Below are the code and all the weights of a small trained network. Each question names an input and a class and asks about switching units off, where a switched-off unit gives its printed mean instead of its output.

import numpy as np


def w(rows, s, z=0):
    codes = np.array(rows[::2]) - 128.0
    scale = np.full(codes.shape[1], s)
    scale[-1] = z or s
    return codes * scale


def f(y):
    return np.maximum(y, 0)


def log_softmax(a):
    a = a - a.max(-1, keepdims=True)
    return a - np.log(np.exp(a).sum(-1, keepdims=True))


def net(x, mask):
    res = np.array(x, float).reshape(1, 6) / 4 @ E
    y = f(res @ A[0][:, :-1].T + A[0][:, -1])
    res = res + np.where(mask, y, B[0][:, -1]) @ B[0][:, :-1]
    return log_softmax(res[-1] @ U[:, :-1].T + U[:, -1])


A, B = {}, {}
E = w([
[132,131,128,125,129,130,140,123],'x0',
[124,138,135,126,123,129,145,109],'x1',
[127,121,132,121,133,121,124,135],'x2',
[168,99,167,97,197,236,56,2],'x3',
[126,133,136,127,129,121,135,121],'x4',
[89,18,52,197,178,96,201,90],'x5',
],0.0088)
A[0] = w([
[156,239,250,70,66,156,47,176,7],'n1',
[144,100,148,115,183,210,43,10,175],'n2',
[160,68,145,69,165,222,60,17,168],'n3',
[97,137,95,124,53,73,184,188,144],'n4',
[89,121,118,121,129,171,130,148,15],'n5',
[139,124,114,160,107,116,158,196,98],'n6',
[126,50,86,172,181,94,186,113,71],'n7',
[83,149,120,138,106,89,180,180,100],'n8',
[84,160,83,134,64,55,195,220,154],'n9',
[118,93,155,176,121,121,142,124,87],'n10',
[90,107,147,142,116,141,106,140,56],'n11',
[103,78,103,188,168,127,182,125,69],'n12',
[95,19,74,197,161,120,205,113,75],'n13',
[104,39,71,196,145,119,178,106,71],'n14',
[124,165,98,146,123,99,213,200,117],'n15',
[103,3,65,174,133,96,180,87,79],'n16',
[126,146,93,138,85,29,167,171,138],'n17',
],0.0065,0.0019)
B[0] = w([
[215,245,44,1,8,63,56,40,232],'n1',
[63,55,207,219,194,143,212,186,242],'n2',
[63,38,159,224,203,157,192,189,244],'n3',
[81,93,151,180,183,140,170,185,224],'n4',
[108,134,141,125,138,124,117,147,128],'n5',
[112,81,142,118,186,127,144,147,180],'n6',
[182,170,101,45,80,80,104,142,202],'n7',
[107,104,145,162,180,170,136,101,196],'n8',
[70,76,180,225,213,179,177,150,254],'n9',
[139,136,105,111,114,154,129,118,147],'n10',
[135,134,143,115,129,133,162,111,128],'n11',
[161,173,64,100,81,141,112,138,186],'n12',
[178,205,52,49,76,85,65,54,226],'n13',
[165,208,110,83,87,105,55,102,209],'n14',
[101,84,179,163,180,174,154,137,208],'n15',
[182,205,94,55,17,91,59,107,222],'n16',
[95,61,181,185,140,171,158,175,220],'n17',
],0.0055,0.01)
U = w([
[108,43,189,251,156,120,206,144,246],'0',
[148,222,76,1,78,93,75,118,10],'1',
],0.0086,0.0011)

Each question gives the input, the list of numbers given to net, and the class t.
The units are the neurons (one row each of A and B). Each row of codes is followed by its name. A weight is (code - 128) times the scale printed after its matrix; where a second scale follows, it is the last column's (A, B and U).
mask holds one flag per neuron, in row order. A switched-off neuron (its flag False) gives its mean, the last column of its row in B, instead of its output. The means were averaged over made-up inputs and are rounded, as every weight is.
A unit's drop is (log p(t) with every unit on - log p(t) with that unit switched off) / (log p(t) with every unit on - log p(t) with every unit switched off).
most important unit: the unit with the biggest drop
k most important neurons: the k neurons with the biggest drops, biggest first
drop of u: that unit's drop, to one decimal
input [5,-1,-1,-6,4,-6], class 0: 3 most important neurons => [n9; n13; n16]
input [-7,1,5,5,-2,-4], class 0: 2 most important neurons => [n2; n3]
input [-4,-7,-2,4,3,5], class 1: most important unit => n9
input [-4,-6,-4,-6,2,7], class 1: 2 most important neurons => [n13; n16]
input [1,-1,-8,8,0,-8], class 0: 2 most important neurons => [n2; n3]
input [-3,-4,-6,8,6,-6], class 0: 2 most important neurons => [n2; n3]
input [-5,-1,-2,5,0,-4], class 0: drop of n16 => 0.1
input [0,-1,6,6,3,-5], class 0: drop of n2 => 1.3
input [-1,8,3,8,4,-8], class 0: drop of n13 => 0.3
input [3,-4,1,-6,-4,7], class 1: drop of n2 => 0.2
